Here is a tiny trained network, its code and every weight. The questions are about switching its units off for an input and a target symbol, where a switched-off unit gives its printed mean instead of its output.

import numpy as np


def w(rows, s, z=0):
    codes = np.array(rows[::2]) - 128.0
    scale = np.full(codes.shape[1], s)
    scale[-1] = z or s
    return codes * scale


def f(y):
    return y / 2 * (1 + np.tanh(0.7978845608 * (y + 0.044715 * y**3)))


def softmax(a):
    e = np.exp(a - a.max(-1, keepdims=True))
    return e / e.sum(-1, keepdims=True)


def log_softmax(a):
    a = a - a.max(-1, keepdims=True)
    return a - np.log(np.exp(a).sum(-1, keepdims=True))


def net(x, mask):
    ids = ['βγδζημξπφψω'.index(c) for c in x.split()]
    T = len(ids)
    res = E[ids] + P[:T]
    u = 0
    for l in range(2):
        r = res
        for j in range(3):
            rows = slice(2 * j, 2 * j + 2)
            q, k, v = (r @ M[l][rows].T for M in (Q, K, V))
            z = softmax(np.where(np.tri(T) > 0, q @ k.T / 2**0.5, -1e9)) @ v
            o = O[l][rows]
            res = res + np.where(mask[u + j], z, o[:, -1]) @ o[:, :-1]
        u += 3
        y = f(res @ A[l][:, :-1].T + A[l][:, -1])
        res = res + np.where(mask[u : u + 4], y, B[l][:, -1]) @ B[l][:, :-1]
        u += 4
    return log_softmax(res[-1] @ U[:, :-1].T + U[:, -1])


Q, K, V, O, A, B = {}, {}, {}, {}, {}, {}
E = w([
[114,181,85,80,122],'β',
[102,22,157,74,164],'γ',
[162,96,56,191,128],'δ',
[118,76,129,158,125],'ζ',
[101,110,171,138,195],'η',
[249,69,167,123,91],'μ',
[121,128,119,97,58],'ξ',
[123,186,79,137,164],'π',
[152,110,46,176,65],'φ',
[108,131,82,174,96],'ψ',
[151,163,107,94,134],'ω',
],0.02)
P = w([
[250,192,116,175,151],'0',
[239,131,87,160,157],'1',
[212,87,81,124,152],'2',
[201,58,80,116,149],'3',
[194,49,66,76,129],'4',
[181,43,49,53,126],'5',
[168,31,47,27,103],'6',
[166,42,18,3,100],'7',
[189,85,46,27,104],'8',
],0.0028)
Q[0] = w([
[170,74,83,103,55],'L0H0',
[171,27,44,157,60],'L0H0',
[234,158,65,153,82],'L0H1',
[194,6,173,55,159],'L0H1',
[144,205,42,167,94],'L0H2',
[72,163,224,126,111],'L0H2',
],0.013)
K[0] = w([
[94,61,88,57,96],'L0H0',
[100,23,40,100,87],'L0H0',
[83,124,97,105,38],'L0H1',
[251,45,214,94,136],'L0H1',
[205,166,118,197,57],'L0H2',
[22,205,84,164,144],'L0H2',
],0.012)
V[0] = w([
[102,22,47,81,62],'L0H0',
[67,22,41,31,103],'L0H0',
[163,139,99,185,167],'L0H1',
[50,79,98,137,255],'L0H1',
[210,69,138,72,180],'L0H2',
[134,119,178,115,192],'L0H2',
],0.0061)
O[0] = w([
[157,247,213,199,114,253],'L0H0',
[165,231,255,201,119,247],'L0H0',
[126,77,189,42,172,118],'L0H1',
[27,141,242,169,48,47],'L0H1',
[238,138,144,98,143,221],'L0H2',
[155,84,26,121,180,118],'L0H2',
],0.0057)
A[0] = w([
[86,101,84,89,248,110],'L0N0',
[49,184,159,176,254,211],'L0N1',
[107,207,137,70,99,121],'L0N2',
[210,223,224,94,173,254],'L0N3',
],0.0054,0.0051)
B[0] = w([
[129,135,157,253,104,136],'L0N0',
[26,137,19,114,111,147],'L0N1',
[100,110,54,45,92,138],'L0N2',
[124,38,84,82,158,250],'L0N3',
],0.0067,0.011)
Q[1] = w([
[173,84,105,52,62],'L1H0',
[90,162,231,174,254],'L1H0',
[151,64,109,129,201],'L1H1',
[175,183,224,161,14],'L1H1',
[63,210,218,123,121],'L1H2',
[220,99,38,156,108],'L1H2',
],0.0095)
K[1] = w([
[235,181,177,103,87],'L1H0',
[28,203,5,128,209],'L1H0',
[154,1,219,124,176],'L1H1',
[97,214,102,155,3],'L1H1',
[85,93,71,130,220],'L1H2',
[190,132,146,126,18],'L1H2',
],0.0088)
V[1] = w([
[202,74,70,103,168],'L1H0',
[96,116,119,69,107],'L1H0',
[164,146,92,140,69],'L1H1',
[184,97,107,164,173],'L1H1',
[122,201,138,253,97],'L1H2',
[30,157,221,53,89],'L1H2',
],0.007)
O[1] = w([
[97,59,145,205,154,254],'L1H0',
[212,124,112,133,158,118],'L1H0',
[78,72,83,100,78,157],'L1H1',
[127,126,193,183,80,187],'L1H1',
[208,98,76,209,195,85],'L1H2',
[68,2,158,171,97,42],'L1H2',
],0.007,0.0099)
A[1] = w([
[69,128,70,8,245,164],'L1N0',
[17,245,72,118,171,90],'L1N1',
[178,79,225,78,255,42],'L1N2',
[167,173,87,173,39,2],'L1N3',
],0.0088,0.0055)
B[1] = w([
[155,123,144,73,251,196],'L1N0',
[33,135,53,144,120,149],'L1N1',
[94,218,139,151,76,254],'L1N2',
[99,240,188,69,177,172],'L1N3',
],0.012,0.0048)
U = w([
[51,165,184,101,110,83],'β',
[130,219,134,130,159,53],'γ',
[99,100,192,129,207,119],'δ',
[201,104,158,67,183,46],'ζ',
[94,151,56,149,148,66],'η',
[142,117,96,14,45,176],'μ',
[127,7,126,192,101,254],'ξ',
[55,171,53,185,70,102],'π',
[201,125,60,200,169,74],'φ',
[156,134,156,133,118,70],'ψ',
[116,145,110,49,145,56],'ω',
],0.013,0.0087)

Each question gives the input, a string of symbols that net reads in full, and the target symbol t.
The units are the heads (2 rows each of Q, K, V and O) and the neurons (one row each of A and B). Each row of codes is followed by its name. A weight is (code - 128) times the scale printed after its matrix; where a second scale follows, it is the last column's (O, A, B and U).
mask holds one flag per unit, layer by layer, with each layer's heads first. A switched-off unit (its flag False) gives its mean, the last column of its rows in O or B, instead of its output. The means were averaged over made-up inputs and are rounded, as every weight is.
A unit's drop is (log p(t) with every unit on - log p(t) with that unit switched off) / (log p(t) with every unit on - log p(t) with every unit switched off).
The circuit of an input: a set's keep is (log p(t) with only the set's units on - log p(t) with every unit switched off) / (log p(t) with every unit on - log p(t) with every unit switched off). Starting from the 12 units with the biggest drops (on a tie, the unit counted first), units are removed one at a time, each time the one whose removal leaves the highest keep (on an exact tie, the one counted first), for as long as the keep stays at least 0.8.
units of the circuit, in order: the units of the circuit, biggest drop first
most important unit: the unit with the biggest drop
top k neurons in layer l: the k neurons of layer l with the biggest drops, biggest first
heads that matter: for each layer, one digit per head in row order, 1 if its drop is at least 0.15 and else 0, layers parted by /
input ξ φ ω η γ μ η η δ, target γ: units of the circuit, in order => (L0H0 L1N3)
input β μ ψ ξ γ φ η, target φ: units of the circuit, in order => (L0H0 L0H1 L1H2)
input γ β ψ φ γ β μ π φ, target φ: top neuron in layer 0 => (L0N3)
input μ φ ξ ξ ω, target ξ: heads that matter => 000 / 110
input ω ξ η ζ β μ ψ η ψ, target ξ: units of the circuit, in order => (L1H0 L0H1 L1N2)
input ξ π μ ζ π, target ξ: top 2 neurons in layer 1 => (L1N2 L1N3)
input ξ η φ, target γ: units of the circuit, in order => (L1N3 L0N3)
input ω μ γ ξ ψ ξ ω δ, target ξ: units of the circuit, in order => (L1H0 L1N2)
input ψ μ γ φ ω ω, target φ: units of the circuit, in order => (L0H0 L1H2 L1N3 L0N3)
input ξ ξ γ ξ γ μ ξ ψ, target ξ: units of the circuit, in order => (L1N2 L1H0)
input ζ ψ μ ξ ξ ξ ξ φ, target φ: heads that matter => 111 / 101
input η ξ ξ η μ β φ ξ, target ξ: units of the circuit, in order => (L1H0 L1N2 L0H1)
input ξ η ξ φ μ ψ, target φ: units of the circuit, in order => (L0H2 L1N2)
input η η ξ γ, target β: units of the circuit, in order => (L1N2)
input η η η φ, target γ: units of the circuit, in order => (L1N3 L1H2)
input ξ ξ ξ φ φ μ ψ ζ η, target φ: top 2 neurons in layer 0 => (L0N3 L0N0)
input φ γ π π γ μ φ ζ, target φ: heads that matter => 000 / 001
input η ξ η η ξ μ, target ξ: heads that matter => 010 / 110
input ξ μ β ξ ξ φ π, target φ: heads that matter => 101 / 001
input ξ μ ψ π η ω, target ξ: most important unit => L0N3
input μ φ φ ξ φ μ, target ψ: heads that matter => 001 / 111
input ξ ω φ ψ γ μ φ ξ π, target ξ: heads that matter => 011 / 110
input φ ξ η μ ψ ξ ξ φ ψ, target φ: heads that matter => 101 / 101
input ξ γ δ ω, target ζ: heads that matter => 010 / 000
input π ζ π γ, target β: heads that matter => 010 / 000
input ξ φ ξ π, target η: top 2 neurons in layer 0 => (L0N1 L0N3)
input μ δ η π ξ η ω η, target ξ: heads that matter => 111 / 010
input φ π μ ξ ξ γ ζ ξ β, target ξ: most important unit => L1H0
input μ β η, target η: top 2 neurons in layer 1 => (L1N1 L1N0)
input ζ μ η, target η: top 3 neurons in layer 0 => (L0N0 L0N3 L0N1)
